Below are the code and all the weights of a small trained network. Each question names an input and a class and asks about switching units off, where a switched-off unit gives its printed mean instead of its output.

import numpy as np


def w(rows, s, z=0):
    codes = np.array(rows[::2]) - 128.0
    scale = np.full(codes.shape[1], s)
    scale[-1] = z or s
    return codes * scale


def norm(h):
    return h / np.sqrt((h * h).mean(-1, keepdims=True) + 1e-5)


def f(y):
    return y / 2 * (1 + np.tanh(0.7978845608 * (y + 0.044715 * y**3)))


def log_softmax(a):
    a = a - a.max(-1, keepdims=True)
    return a - np.log(np.exp(a).sum(-1, keepdims=True))


def net(x, mask):
    res = np.array(x, float).reshape(1, 3) / 4 @ E
    u = 0
    for l in range(4):
        y = f(norm(res) @ A[l][:, :-1].T + A[l][:, -1])
        res = res + np.where(mask[u : u + 8], y, B[l][:, -1]) @ B[l][:, :-1]
        u += 8
    return log_softmax(norm(res)[-1] @ U[:, :-1].T + U[:, -1])


A, B = {}, {}
E = w([
[135,135,186,65,6,223,110,23,80,154],'x0',
[22,31,113,94,204,182,69,101,87,43],'x1',
[224,106,182,227,156,85,4,85,58,164],'x2',
],0.0041)
A[0] = w([
[125,176,132,186,69,59,177,92,150,112,106],'0.n0',
[134,112,118,100,112,179,132,159,194,105,91],'0.n1',
[155,143,159,87,160,130,142,146,105,129,2],'0.n2',
[76,117,105,129,113,133,159,112,175,132,99],'0.n3',
[120,145,163,149,143,105,187,90,97,99,14],'0.n4',
[33,119,137,133,156,93,146,70,101,136,103],'0.n5',
[192,66,127,184,104,183,68,171,152,148,114],'0.n6',
[253,139,132,53,185,176,125,166,146,69,75],'0.n7',
],0.0061,0.0048)
B[0] = w([
[148,111,135,95,145,163,96,179,121,161,254],'0.n0',
[119,141,143,104,156,102,127,123,106,153,167],'0.n1',
[9,77,96,235,46,118,97,94,136,175,19],'0.n2',
[119,144,132,112,151,105,144,120,84,144,185],'0.n3',
[49,71,157,160,88,115,90,148,160,204,22],'0.n4',
[163,123,141,117,116,142,127,179,134,166,185],'0.n5',
[91,151,132,89,141,99,169,131,105,145,243],'0.n6',
[97,135,124,150,97,131,110,140,113,129,68],'0.n7',
],0.011,0.0015)
A[1] = w([
[87,122,97,224,46,90,148,74,202,98,53],'1.n0',
[36,107,74,254,143,47,114,186,235,141,26],'1.n1',
[102,111,70,213,76,148,149,107,183,94,45],'1.n2',
[99,104,144,169,93,125,128,105,188,116,81],'1.n3',
[52,93,95,246,22,95,159,130,248,124,70],'1.n4',
[63,58,121,248,74,97,177,73,172,144,15],'1.n5',
[120,93,127,195,73,137,164,107,158,76,60],'1.n6',
[94,94,90,192,78,144,191,156,194,114,4],'1.n7',
],0.0062,0.0033)
B[1] = w([
[54,67,124,198,104,137,117,88,169,195,47],'1.n0',
[172,130,56,204,212,107,150,156,150,82,220],'1.n1',
[53,136,60,192,67,93,22,74,219,93,28],'1.n2',
[77,16,218,101,84,119,162,36,78,169,5],'1.n3',
[2,79,157,231,52,84,66,154,212,149,73],'1.n4',
[124,34,146,200,122,175,150,122,110,148,68],'1.n5',
[112,66,110,192,66,165,117,83,121,143,10],'1.n6',
[85,145,174,173,67,115,62,50,180,74,48],'1.n7',
],0.0061,0.0013)
A[2] = w([
[47,64,91,107,191,188,59,116,107,101,52],'2.n0',
[141,112,163,219,183,73,29,111,44,173,17],'2.n1',
[102,122,166,110,1,198,104,2,82,171,73],'2.n2',
[53,5,127,127,177,184,68,155,90,109,55],'2.n3',
[64,103,145,109,91,128,156,140,147,121,103],'2.n4',
[127,131,148,86,32,191,128,100,114,123,76],'2.n5',
[178,112,166,217,123,74,72,40,46,151,3],'2.n6',
[188,163,140,82,187,147,116,146,88,97,202],'2.n7',
],0.0077,0.002)
B[2] = w([
[221,148,182,94,83,145,92,215,160,197,147],'2.n0',
[51,193,99,23,140,117,251,102,111,138,155],'2.n1',
[153,92,24,213,245,92,170,201,191,116,152],'2.n2',
[255,172,172,99,53,173,103,191,142,158,144],'2.n3',
[89,228,147,134,148,118,162,200,120,114,123],'2.n4',
[139,137,79,198,234,42,140,194,159,56,150],'2.n5',
[41,188,161,41,150,78,166,151,92,117,147],'2.n6',
[93,82,151,177,96,143,70,66,104,110,252],'2.n7',
],0.0071,0.014)
A[3] = w([
[62,56,117,162,97,140,100,88,153,141,135],'3.n0',
[56,107,106,67,120,177,167,140,146,130,61],'3.n1',
[81,99,108,157,111,161,104,82,143,130,146],'3.n2',
[74,100,133,179,66,131,110,74,150,107,188],'3.n3',
[84,118,110,126,67,149,126,127,145,166,44],'3.n4',
[101,88,97,195,208,82,108,151,153,100,19],'3.n5',
[215,173,154,148,34,121,130,154,166,207,57],'3.n6',
[11,160,126,43,91,133,197,134,153,128,10],'3.n7',
],0.011,0.0011)
B[3] = w([
[80,109,88,106,34,170,129,95,192,143,138],'3.n0',
[171,196,174,150,166,29,102,60,38,178,167],'3.n1',
[88,93,126,153,75,114,141,160,125,177,133],'3.n2',
[87,99,109,172,14,136,111,96,161,223,139],'3.n3',
[117,63,64,86,138,125,137,198,75,85,118],'3.n4',
[126,100,37,206,155,129,183,125,202,108,254],'3.n5',
[189,84,235,33,106,224,1,230,122,93,206],'3.n6',
[40,227,197,79,116,42,200,53,42,146,215],'3.n7',
],0.0066,0.0085)
U = w([
[154,102,21,221,228,111,180,154,195,67,194],'0',
[56,222,183,65,138,54,187,53,35,149,161],'1',
[225,108,207,67,101,212,31,220,132,128,130],'2',
[52,56,103,174,3,167,98,63,158,186,11],'3',
],0.0066,0.0011)

Each question gives the input, the list of numbers given to net, and the class t.
The units are the neurons (one row each of A and B). Each row of codes is followed by its name. A weight is (code - 128) times the scale printed after its matrix; where a second scale follows, it is the last column's (A, B and U).
mask holds one flag per neuron, layer by layer. A switched-off neuron (its flag False) gives its mean, the last column of its row in B, instead of its output. The means were averaged over made-up inputs and are rounded, as every weight is.
A unit's drop is (log p(t) with every unit on - log p(t) with that unit switched off) / (log p(t) with every unit on - log p(t) with every unit switched off).
The circuit of an input: a set's keep is (log p(t) with only the set's units on - log p(t) with every unit switched off) / (log p(t) with every unit on - log p(t) with every unit switched off). Starting from the 12 units with the biggest drops (on a tie, the unit counted first), units are removed one at a time, each time the one whose removal leaves the highest keep (on an exact tie, the one counted first), for as long as the keep stays at least 0.8.
circuit, biggest first: the units of the circuit, biggest drop first
k most important neurons: the k neurons with the biggest drops, biggest first
k most important neurons of layer l: the k neurons of layer l with the biggest drops, biggest first
drop when u is switched off: that unit's drop, to one decimal
input [-6,0,7], class 1: circuit, biggest first -> 2.n1
input [-5,-4,-7], class 1: 2 most important neurons of layer 2 -> 2.n5; 2.n2
input [8,6,-7], class 0: circuit, biggest first -> 2.n5; 2.n2
input [3,-2,-1], class 3: 3 most important neurons -> 2.n7; 2.n2; 3.n3
input [-5,4,-7], class 1: 2 most important neurons -> 2.n5; 2.n2
input [-7,8,-7], class 2: 2 most important neurons of layer 0 -> 0.n6; 0.n5
input [-3,6,6], class 1: 2 most important neurons -> 2.n1; 0.n0
input [-5,-6,-7], class 1: 2 most important neurons -> 2.n0; 2.n5
input [-6,4,-8], class 1: 3 most important neurons -> 2.n5; 2.n2; 3.n7
input [7,-6,7], class 0: 3 most important neurons -> 2.n2; 2.n5; 3.n7
input [4,-4,0], class 0: 2 most important neurons -> 2.n5; 0.n5
input [1,4,-3], class 2: 2 most important neurons of layer 2 -> 2.n0; 2.n1
input [-5,1,-6], class 1: 3 most important neurons -> 2.n5; 2.n2; 0.n3
input [6,5,3], class 0: circuit, biggest first -> 2.n2
input [-3,3,1], class 3: 4 most important neurons -> 0.n0; 2.n7; 2.n5; 2.n2
input [1,3,0], class 3: 2 most important neurons -> 0.n0; 2.n7
input [-5,7,-3], class 2: 2 most important neurons -> 2.n3; 2.n0
input [4,2,-3], class 0: 2 most important neurons -> 2.n5; 1.n1
input [4,1,-3], class 0: 2 most important neurons -> 2.n5; 1.n1
input [-5,7,0], class 2: circuit, biggest first -> 2.n3
input [0,-3,0], class 3: drop when 2.n3 is switched off -> 0.5
input [1,-3,3], class 3: drop when 2.n0 is switched off -> 0.3
input [6,-1,-5], class 0: drop when 2.n5 is switched off -> 0.8
